Here is a tiny trained network, its code and every weight. The questions are about switching its units off for an input and a class, where a switched-off unit gives its printed mean instead of its output.

import numpy as np


def w(rows, s, z=0):
    codes = np.array(rows[::2]) - 128.0
    scale = np.full(codes.shape[1], s)
    scale[-1] = z or s
    return codes * scale


def norm(h):
    return h / np.sqrt((h * h).mean(-1, keepdims=True) + 1e-5)


def f(y):
    return y / 2 * (1 + np.tanh(0.7978845608 * (y + 0.044715 * y**3)))


def log_softmax(a):
    a = a - a.max(-1, keepdims=True)
    return a - np.log(np.exp(a).sum(-1, keepdims=True))


def net(x, mask):
    res = np.array(x, float).reshape(1, 7) / 4 @ E
    u = 0
    for l in range(2):
        y = f(norm(res) @ A[l][:, :-1].T + A[l][:, -1])
        res = res + np.where(mask[u : u + 5], y, B[l][:, -1]) @ B[l][:, :-1]
        u += 5
    return log_softmax(norm(res)[-1] @ U[:, :-1].T + U[:, -1])


A, B = {}, {}
E = w([
[100,2,96],'x0',
[140,135,117],'x1',
[81,104,173],'x2',
[234,109,132],'x3',
[139,135,118],'x4',
[138,133,117],'x5',
[116,125,138],'x6',
],0.0051)
A[0] = w([
[125,137,119,198],'L0N1',
[161,99,105,199],'L0N2',
[143,162,161,6],'L0N3',
[174,120,252,243],'L0N4',
[155,108,121,163],'L0N5',
],0.015,0.0021)
B[0] = w([
[29,15,192,150],'L0N1',
[2,100,54,201],'L0N2',
[81,197,143,150],'L0N3',
[237,120,84,254],'L0N4',
[166,97,5,165],'L0N5',
],0.0066,0.0039)
A[1] = w([
[146,112,56,133],'L1N1',
[101,125,209,131],'L1N2',
[147,245,175,193],'L1N3',
[17,173,135,85],'L1N4',
[182,152,185,252],'L1N5',
],0.012,0.002)
B[1] = w([
[158,126,202,198],'L1N1',
[217,70,80,166],'L1N2',
[113,63,185,254],'L1N3',
[211,163,75,235],'L1N4',
[1,160,73,177],'L1N5',
],0.0087,0.0053)
U = w([
[213,186,52,6],'0',
[1,167,153,250],'1',
],0.0077,0.0018)

Each question gives the input, the list of numbers given to net, and the class t.
The units are the neurons (one row each of A and B). Each row of codes is followed by its name. A weight is (code - 128) times the scale printed after its matrix; where a second scale follows, it is the last column's (A, B and U).
mask holds one flag per neuron, layer by layer. A switched-off neuron (its flag False) gives its mean, the last column of its row in B, instead of its output. The means were averaged over made-up inputs and are rounded, as every weight is.
A unit's drop is (log p(t) with every unit on - log p(t) with that unit switched off) / (log p(t) with every unit on - log p(t) with every unit switched off).
The circuit of an input: a set's keep is (log p(t) with only the set's units on - log p(t) with every unit switched off) / (log p(t) with every unit on - log p(t) with every unit switched off). Starting from all 10 units, units are removed one at a time, each time the one whose removal leaves the highest keep (on an exact tie, the one counted first), for as long as the keep stays at least 0.8.
circuit, biggest first: the units of the circuit, biggest drop first
k most important neurons: the k neurons with the biggest drops, biggest first
k most important neurons of layer l: the k neurons of layer l with the biggest drops, biggest first
drop when u is switched off: that unit's drop, to one decimal
input [-7,6,0,-4,3,-1,-4], class 1: 2 most important neurons : [L0N2; L1N3]
input [-4,-5,7,-7,-7,7,-6], class 0: circuit, biggest first : [L1N4]
input [-7,5,2,-2,-3,1,-1], class 1: 2 most important neurons : [L1N3; L1N5]
input [5,3,-8,-1,6,2,3], class 1: 4 most important neurons : [L0N2; L1N4; L0N4; L1N2]
input [3,6,-4,2,-7,5,7], class 1: circuit, biggest first : [L1N4; L0N4]
input [7,2,7,-7,1,6,1], class 0: 2 most important neurons : [L1N4; L1N5]
input [-8,3,-8,6,5,-1,-4], class 1: circuit, biggest first : [L1N2; L1N4; L1N5; L0N3]
input [-4,1,5,-7,-8,-8,-2], class 0: 2 most important neurons of layer 1 : [L1N4; L1N2]
input [-7,-1,-2,6,-3,6,-5], class 1: 3 most important neurons : [L1N2; L1N4; L1N5]
input [0,2,7,3,-6,-7,3], class 0: 2 most important neurons : [L0N4; L1N3]
input [-5,2,-5,-4,6,-6,2], class 1: 3 most important neurons : [L0N2; L1N3; L1N5]
input [-7,-3,1,3,-4,-4,4], class 1: 3 most important neurons : [L1N5; L1N4; L1N3]
input [-6,-3,6,5,8,5,-5], class 1: 2 most important neurons of layer 0 : [L0N3; L0N5]
input [2,0,-2,1,2,1,7], class 1: circuit, biggest first : [L0N4]
input [5,-6,2,-5,-1,0,4], class 0: 3 most important neurons of layer 0 : [L0N4; L0N2; L0N5]
input [-4,2,7,-5,-4,4,-7], class 0: 2 most important neurons : [L1N4; L1N2]
input [7,-8,6,-7,-6,6,-7], class 0: 4 most important neurons : [L1N4; L1N5; L1N2; L1N3]
input [5,4,4,-7,2,-7,2], class 0: drop when L0N2 is switched off : 0.2
input [-3,-6,-7,-6,-4,-7,8], class 0: drop when L1N4 is switched off : 1.3
input [-4,6,6,1,6,-7,-5], class 1: circuit, biggest first : [L1N5]
